Below is a small trained network, with its code and all its weights. Each question gives an input and a target symbol and asks what happens when units are switched off, that is, made to give their printed mean instead of their output.

import numpy as np


def w(rows, s, z=0):
    codes = np.array(rows[::2]) - 128.0
    scale = np.full(codes.shape[1], s)
    scale[-1] = z or s
    return codes * scale


def f(y):
    return y / 2 * (1 + np.tanh(0.7978845608 * (y + 0.044715 * y**3)))


def softmax(a):
    e = np.exp(a - a.max(-1, keepdims=True))
    return e / e.sum(-1, keepdims=True)


def log_softmax(a):
    a = a - a.max(-1, keepdims=True)
    return a - np.log(np.exp(a).sum(-1, keepdims=True))


def net(x, mask):
    ids = ['Φβεζηθτψω'.index(c) for c in x.split()]
    T = len(ids)
    res = E[ids] + P[:T]
    q, k, v = (res @ M[0].T for M in (Q, K, V))
    z = softmax(np.where(np.tri(T) > 0, q @ k.T / 4**0.5, -1e9)) @ v
    res = res + np.where(mask[0], z, O[0][:, -1]) @ O[0][:, :-1]
    y = f(res @ A[0][:, :-1].T + A[0][:, -1])
    res = res + np.where(mask[1:13], y, B[0][:, -1]) @ B[0][:, :-1]
    return log_softmax(res[-1] @ U[:, :-1].T + U[:, -1])


Q, K, V, O, A, B = {}, {}, {}, {}, {}, {}
E = w([
[145,26,198,28,194,147,140,99,101,79,108],'Φ',
[30,135,109,164,151,221,158,112,125,211,79],'β',
[159,24,152,162,90,198,116,167,172,163,119],'ε',
[171,242,125,144,140,109,175,7,119,149,122],'ζ',
[91,107,43,171,156,42,116,110,111,33,173],'η',
[236,177,78,145,82,135,74,48,90,161,134],'θ',
[153,109,131,72,43,134,156,167,101,19,73],'τ',
[119,157,146,104,104,36,116,112,147,155,196],'ψ',
[106,184,162,140,185,48,134,99,171,165,46],'ω',
],0.019)
P = w([
[198,96,60,123,121,116,189,127,202,172,131],'0',
[173,114,203,248,135,96,112,124,108,157,104],'1',
[181,104,94,88,107,163,199,135,187,97,122],'2',
[97,112,178,175,97,130,116,110,87,110,110],'3',
[140,111,111,63,94,191,222,144,186,63,117],'4',
[33,100,130,105,52,130,107,57,80,107,94],'5',
],0.017)
Q[0] = w([
[167,116,249,201,146,91,88,88,47,113,114],'h0',
[158,68,109,93,46,159,205,130,184,43,82],'h0',
[196,194,141,48,111,192,181,124,151,121,120],'h0',
[117,142,130,71,173,67,113,111,44,122,122],'h0',
],0.013)
K[0] = w([
[253,126,121,151,179,89,131,138,189,115,144],'h0',
[135,50,193,105,117,201,159,228,118,100,125],'h0',
[155,158,170,86,96,144,149,93,95,174,85],'h0',
[170,171,128,93,202,86,124,108,100,79,122],'h0',
],0.016)
V[0] = w([
[84,68,141,136,253,162,132,72,186,153,124],'h0',
[97,156,174,110,132,100,170,9,111,76,128],'h0',
[111,38,162,64,97,126,53,77,68,99,78],'h0',
[121,115,88,167,190,217,170,48,34,159,151],'h0',
],0.0079)
O[0] = w([
[127,98,207,183,113,115,158,60,158,54,118,254],'h0',
[121,43,142,158,182,93,224,177,70,193,131,52],'h0',
[195,183,142,237,60,166,104,177,177,133,145,29],'h0',
[107,92,134,172,135,254,184,72,29,100,197,90],'h0',
],0.0072,0.003)
A[0] = w([
[167,178,106,202,87,124,125,110,91,143,143,105],'n0',
[128,158,126,109,96,126,44,169,120,144,110,126],'n1',
[110,133,158,208,149,139,93,196,80,204,138,106],'n2',
[156,127,177,187,90,162,98,160,126,171,129,145],'n3',
[142,186,88,138,99,161,111,147,87,129,245,110],'n4',
[97,154,123,126,137,71,62,174,90,116,117,58],'n5',
[98,131,147,118,120,95,119,177,77,146,98,124],'n6',
[86,198,190,70,134,115,65,90,63,141,112,118],'n7',
[121,98,133,174,106,140,103,84,116,83,142,53],'n8',
[149,49,144,64,142,142,137,135,130,185,154,39],'n9',
[118,206,45,89,151,150,126,151,146,155,123,62],'n10',
[128,150,101,98,109,169,110,141,213,123,144,2],'n11',
],0.012,0.0072)
B[0] = w([
[149,102,159,111,92,106,112,146,190,130,110,182],'n0',
[72,102,169,145,148,96,189,118,76,129,141,168],'n1',
[188,127,119,122,46,168,184,154,221,89,114,170],'n2',
[99,139,78,130,161,92,138,113,83,118,144,209],'n3',
[110,118,153,104,181,152,101,85,130,112,81,144],'n4',
[98,170,164,122,131,210,95,110,106,177,107,170],'n5',
[160,131,152,132,123,137,82,68,136,103,143,159],'n6',
[161,108,141,187,100,135,147,203,148,118,146,185],'n7',
[120,174,176,90,142,128,135,155,118,197,123,255],'n8',
[152,244,99,156,30,120,154,148,172,150,153,153],'n9',
[142,80,150,121,149,184,103,199,73,141,151,152],'n10',
[96,198,83,147,203,129,126,121,105,75,114,204],'n11',
],0.011,0.0084)
U = w([
[151,108,194,237,35,153,118,192,172,110,114,252],'Φ',
[28,104,223,156,164,166,120,47,18,120,90,216],'β',
[112,212,112,143,136,179,91,111,153,46,66,63],'ε',
[145,191,110,141,128,138,173,112,66,148,103,35],'ζ',
[86,7,86,124,140,99,144,128,127,76,155,85],'η',
[150,90,130,102,121,195,69,123,115,142,94,101],'θ',
[105,118,145,122,187,163,147,244,100,144,94,92],'τ',
[73,176,142,68,113,122,114,184,181,172,146,57],'ψ',
[72,116,165,65,166,104,161,136,163,147,1,2],'ω',
],0.0049,0.0053)

Each question gives the input, a string of symbols that net reads in full, and the target symbol t.
The units are the heads (4 rows each of Q, K, V and O) and the neurons (one row each of A and B). Each row of codes is followed by its name. A weight is (code - 128) times the scale printed after its matrix; where a second scale follows, it is the last column's (O, A, B and U).
mask holds one flag per unit, heads first, then neurons. A switched-off unit (its flag False) gives its mean, the last column of its rows in O or B, instead of its output. The means were averaged over made-up inputs and are rounded, as every weight is.
A unit's drop is (log p(t) with every unit on - log p(t) with that unit switched off) / (log p(t) with every unit on - log p(t) with every unit switched off).
The circuit of an input: a set's keep is (log p(t) with only the set's units on - log p(t) with every unit switched off) / (log p(t) with every unit on - log p(t) with every unit switched off). Starting from the 12 units with the biggest drops (on a tie, the unit counted first), units are removed one at a time, each time the one whose removal leaves the highest keep (on an exact tie, the one counted first), for as long as the keep stays at least 0.8.
units of the circuit, in order: the units of the circuit, biggest drop first
most important unit: the unit with the biggest drop
k most important neurons: the k neurons with the biggest drops, biggest first
drop when u is switched off: that unit's drop, to one decimal
input ζ ψ τ τ, target β: units of the circuit, in order : [n1 h0 n5 n6]
input ε ε ε β ω η, target Φ: 2 most important neurons : [n2 n0]
input ζ η ε η θ, target ε: units of the circuit, in order : [h0 n11]
input η η ε Φ ε, target ε: units of the circuit, in order : [n11 h0]
input η η η ζ, target Φ: most important unit : n7
input η η ε ψ, target Φ: 3 most important neurons : [n7 n3 n11]
input ω Φ η β η, target β: units of the circuit, in order : [h0 n4]
input ε η ω, target ε: 2 most important neurons : [n11 n8]
input ω τ ε θ, target Φ: 3 most important neurons : [n7 n3 n11]
input ε Φ η Φ θ, target Φ: 2 most important neurons : [n0 n11]
input η ε ψ ε η, target ε: 2 most important neurons : [n11 n4]
input τ η η, target τ: drop when n6 is switched off : 0.0
input τ Φ Φ β, target Φ: drop when n2 is switched off : 0.5
input ε η ε τ ψ, target τ: drop when n10 is switched off : 0.5
input β Φ ε ε ε ζ, target Φ: most important unit : n0
input Φ η ε, target ε: drop when n11 is switched off : 0.4
